Small tables with named rows and columns. After each table, cells are looked up by row and column.

Lagabus
fields: Zos, Goses
Zonezo: [8.884, 5.155]
Pip: [6.987, 4.698]
Beze: [3.195, 7.903]
Vop: [8.884, 4.240]
Banak: [2.436, 8.132]
Gam: [2.057, 8.132]
Nat: [7.367, 4.698]

Zonezo, Zos -> 8.884
Beze, Zos -> 3.195
Pip, Zos -> 6.987
Banak, Zos -> 2.436
Beze, Goses -> 7.903
Gam, Zos -> 2.057
Pip, Goses -> 4.698
Banak, Goses -> 8.132
Vop, Goses -> 4.240
Gam, Goses -> 8.132
Zonezo, Goses -> 5.155
Vop, Zos -> 8.884
Nat, Goses -> 4.698
Nat, Zos -> 7.367

Table Zut
	Palenil	Nul	Dofu	Betege	Gid	Zafubuk
Kigitoz	144	155	158	204	140	133
Nit	143	136	168	148	178	146
Lobelon	160	128	165	95	142	175
Let	203	175	184	178	133	184
Gubu	165	128	134	76	69	138
Nanimo	104	104	115	71	53	96
Misug	137	156	154	128	133	169
Lozed	154	110	151	115	104	121

Lozed, Gid: 104
Kigitoz, Dofu: 158
Kigitoz, Zafubuk: 133
Gubu, Dofu: 134
Gubu, Gid: 69
Gubu, Zafubuk: 138
Lobelon, Dofu: 165
Misug, Zafubuk: 169
Lozed, Betege: 115
Nit, Palenil: 143
Let, Betege: 178
Kigitoz, Gid: 140
Nit, Betege: 148
Nanimo, Palenil: 104
Misug, Dofu: 154
Let, Dofu: 184
Misug, Palenil: 137
Let, Gid: 133

Table Ruru
,Pamake,Seteful,Mul,Sil,Pipunul,Ket,Fatuk
Fozibi,0.444,0.316,0.423,0.703,0.581,0.719,0.655
Numer,0.209,0.597,0.561,0.426,0.204,0.497,0.372
Mafugir,0.502,0.542,0.701,0.019,0.192,0.548,0.752
Novuvit,0.391,0.350,0.209,0.386,0.730,0.470,0.418
Maf,0.656,0.296,0.499,0.485,0.380,0.309,0.650
Nifid,0.444,0.113,0.376,0.400,0.479,0.314,0.802
Zufarer,0.498,0.367,0.360,0.562,0.432,0.452,0.247
Dos,0.521,0.388,0.622,0.535,0.331,0.446,0.680
Gukuna,0.846,0.327,0.391,0.388,0.394,0.393,0.553
Nusiken,0.162,0.514,0.487,0.456,0.298,0.444,0.694
Bobe,0.475,0.047,0.658,0.769,0.361,0.563,0.297
Babofus,0.351,0.442,0.220,0.474,0.662,0.256,0.337
Koloma,0.731,0.160,0.271,0.701,0.336,0.560,0.485
Sus,0.450,0.484,0.387,0.537,0.318,0.719,0.319

What is the Pipunul of Koloma in Ruru?
0.336
What is the Mul of Nifid in Ruru?
0.376
What is the Pamake of Zufarer in Ruru?
0.498
What is the Pamake of Bobe in Ruru?
0.475
What is the Mul of Novuvit in Ruru?
0.209
What is the Mul of Numer in Ruru?
0.561
What is the Ket of Fozibi in Ruru?
0.719
What is the Pamake of Nusiken in Ruru?
0.162
What is the Fatuk of Nusiken in Ruru?
0.694

Latula.csv
,Kov,Gogabu,Zibose,Tuk
Vovo,119,150,88,101
Mure,69,130,138,71
Zad,44,123,14,105
Mog,86,68,197,90
Nenitof,67,68,48,99

Zad, Kov: 44
Mog, Kov: 86
Nenitof, Kov: 67
Mure, Kov: 69
Mure, Gogabu: 130
Vovo, Zibose: 88
Nenitof, Tuk: 99
Nenitof, Gogabu: 68
Mure, Tuk: 71
Vovo, Kov: 119
Zad, Zibose: 14
Mog, Gogabu: 68
Nenitof, Zibose: 48
Vovo, Gogabu: 150
Zad, Tuk: 105
Row with the largest Kov: Vovo

Zagetub =
,Lin,Leso,Daf,Lesa
Muga,199,51,125,165
Talevo,161,57,120,79
Boloro,161,65,106,84
Fum,118,116,178,184
Rerupup,139,144,186,183

Rerupup, Lin => 139
Muga, Daf => 125
Boloro, Lesa => 84
Fum, Lin => 118
Boloro, Leso => 65
Rerupup, Daf => 186
Boloro, Daf => 106

Table Pog
,Kun,Zod,Taz,Zepasit,Gak,Febeme,Babuf,Lubige,Sirovez
Duluk,0.085,0.545,-0.020,0.261,-0.452,-0.182,0.153,0.575,0.280
Bevo,0.342,0.387,0.030,0.143,-0.595,-0.012,0.157,0.300,0.050
Somapuf,0.178,0.389,0.070,0.226,-0.366,-0.225,-0.017,0.513,0.314
Buganap,0.231,0.278,0.174,0.107,-0.375,0.020,0.183,0.210,0.217
Tatu,0.097,0.121,0.029,0.395,0.130,0.177,0.101,0.020,0.212
Loz,0.282,0.246,-0.007,0.353,-0.512,-0.239,0.048,0.705,0.499
Reki,-0.017,0.227,0.135,0.403,-0.491,-0.265,0.056,0.452,0.508
Vibese,0.326,0.126,0.130,0.155,-0.184,0.161,0.205,0.243,0.133
Bipifav,0.098,0.776,0.231,0.463,-0.268,-0.527,0.145,0.417,0.159
Baveva,0.191,0.005,0.124,0.287,-0.295,0.063,0.087,-0.013,0.177
Tabi,0.321,0.169,0.086,0.447,-0.150,0.197,0.080,-0.103,0.197

What is the Zod of Vibese in Pog? 0.126
What is the Febeme of Reki in Pog? -0.265
What is the Babuf of Reki in Pog? 0.056
What is the Sirovez of Baveva in Pog? 0.177
What is the Taz of Bipifav in Pog? 0.231
What is the Sirovez of Duluk in Pog? 0.280
What is the Gak of Tatu in Pog? 0.130
Which row has the largest Zod? Bipifav

Delil
|  | Zokan | Nak |
|---|---|---|
| Tosu | 57317 | 54660 |
| Rek | 34493 | 35616 |
| Kaleba | 77237 | 69480 |
| Vibore | 44454 | 47353 |
| Suvib | 23978 | 27440 |
| Kamir | 72099 | 65537 |
| Defogu | 69323 | 63577 |
| Mapazo | 28678 | 33586 |
| Vod | 60746 | 59119 |

Vibore, Nak: 47353
Tosu, Nak: 54660
Defogu, Nak: 63577
Kamir, Nak: 65537
Suvib, Zokan: 23978
Kamir, Zokan: 72099
Vod, Nak: 59119
Vibore, Zokan: 44454
Rek, Nak: 35616
Suvib, Nak: 27440
Kaleba, Nak: 69480
Defogu, Zokan: 69323
Tosu, Zokan: 57317
Mapazo, Zokan: 28678
Mapazo, Nak: 33586
Kaleba, Zokan: 77237
Rek, Zokan: 34493
Vod, Zokan: 60746

Deluk.csv
,Sed,Val,Dogo
Funos,450,764,598
Tisa,520,376,785
Zevete,502,409,788
Zetezom,198,673,696
Verare,600,672,330
Fur,773,598,336
Fusig,376,344,731
Nugosa,678,661,325

Fur, Val => 598
Zetezom, Sed => 198
Fur, Sed => 773
Nugosa, Sed => 678
Tisa, Sed => 520
Zevete, Val => 409
Nugosa, Dogo => 325
Fusig, Val => 344
Fur, Dogo => 336
Fusig, Sed => 376
Fusig, Dogo => 731
Nugosa, Val => 661
Funos, Val => 764
Zevete, Dogo => 788

Sato:
fields: Kepiz, Gime, Lako, Nek, Boker
Risadi: [3532, 4191, 4158, 4062, 3536]
Ter: [4415, 4270, 4078, 4122, 3943]
Dinin: [4464, 4315, 4127, 4132, 3959]
Nin: [2767, 3651, 4031, 4001, 3936]
Vizotiv: [879, 2946, 4077, 3848, 4078]
Ziz: [2852, 4043, 4046, 4058, 3265]
Dunuzi: [5432, 4724, 3972, 4204, 3510]
Kulunam: [4467, 4235, 4097, 4108, 4049]
Dafesut: [6495, 5087, 3903, 4322, 3521]
Guzo: [4175, 4225, 4102, 4114, 3887]
Rar: [8708, 5916, 3771, 4541, 3275]

What is the Boker of Kulunam in Sato? 4049
What is the Gime of Vizotiv in Sato? 2946
What is the Gime of Dafesut in Sato? 5087
What is the Lako of Kulunam in Sato? 4097
What is the Nek of Ter in Sato? 4122
What is the Lako of Rar in Sato? 3771
What is the Nek of Guzo in Sato? 4114
What is the Nek of Dunuzi in Sato? 4204
What is the Gime of Ziz in Sato? 4043
What is the Nek of Dafesut in Sato? 4322

Mife =
,Tifer,Vap,Duboda,Gar,Rarugo,Dosu,Tuv,Gizo,Vani,Ser
Fesufur,194,125,126,132,170,90,128,171,121,124
Nimupe,216,150,129,143,203,147,141,187,113,132
Vogabe,115,63,140,151,174,116,137,81,153,151
Guf,136,200,119,132,93,172,114,153,121,104
Nok,156,197,113,116,104,148,118,172,110,107
Vib,158,209,111,138,141,165,117,167,114,102
Dopo,71,152,126,116,58,146,120,103,132,142
Zaga,64,155,120,131,95,167,124,84,137,130
Penogen,205,162,125,139,207,149,140,186,111,126
Nokuf,69,89,128,128,72,81,110,65,158,130

What is the Tifer of Nok in Mife? 156
What is the Duboda of Nimupe in Mife? 129
What is the Rarugo of Dopo in Mife? 58
What is the Rarugo of Vogabe in Mife? 174
What is the Duboda of Vib in Mife? 111
What is the Tifer of Nokuf in Mife? 69
What is the Tuv of Vogabe in Mife? 137
What is the Dosu of Dopo in Mife? 146
What is the Rarugo of Penogen in Mife? 207
What is the Duboda of Penogen in Mife? 125
What is the Rarugo of Nimupe in Mife? 203
What is the Vap of Fesufur in Mife? 125
What is the Gizo of Fesufur in Mife? 171
What is the Tifer of Vogabe in Mife? 115
What is the Duboda of Vogabe in Mife? 140

Sulimub =
|  | Bik | Vutu | Fopoka | Gunu | Nif | Gev |
|---|---|---|---|---|---|---|
| Lipuso | 88 | 69 | 85 | 97 | 46 | 130 |
| Das | 109 | 80 | 203 | 136 | 109 | 111 |
| Baneba | 56 | 76 | 115 | 110 | 120 | 149 |

What is the Fopoka of Das in Sulimub? 203
What is the Vutu of Lipuso in Sulimub? 69
What is the Gev of Lipuso in Sulimub? 130
What is the Fopoka of Baneba in Sulimub? 115
What is the Nif of Das in Sulimub? 109
What is the Gunu of Baneba in Sulimub? 110
What is the Gunu of Lipuso in Sulimub? 97
What is the Gev of Baneba in Sulimub? 149
What is the Bik of Das in Sulimub? 109
What is the Vutu of Baneba in Sulimub? 76
What is the Nif of Baneba in Sulimub? 120
Row with the largest Gev: Baneba

Kire =
|  | Fim | Tak |
|---|---|---|
| Bafuz | -44374 | 44523 |
| Logago | 88284 | 821 |
| Zib | 63994 | -78919 |

Tak of Bafuz = 44523
Fim of Bafuz = -44374
Tak of Logago = 821
Fim of Logago = 88284
Fim of Zib = 63994
Tak of Zib = -78919

Fut =
         Tet  Lizoru
Voman    172      71
Soko     255      36
Budom    155      88
Kupava    88     157
Nakisik  187     103
Duv       55     122
Dabe     136      37
Rinuf    247     119
Foleg    198      89

Soko, Tet => 255
Nakisik, Tet => 187
Voman, Tet => 172
Dabe, Lizoru => 37
Nakisik, Lizoru => 103
Dabe, Tet => 136
Kupava, Lizoru => 157
Duv, Tet => 55
Rinuf, Lizoru => 119
Foleg, Tet => 198
Voman, Lizoru => 71
Soko, Lizoru => 36
Kupava, Tet => 88
Duv, Lizoru => 122
Budom, Tet => 155
Budom, Lizoru => 88
Foleg, Lizoru => 89
Rinuf, Tet => 247

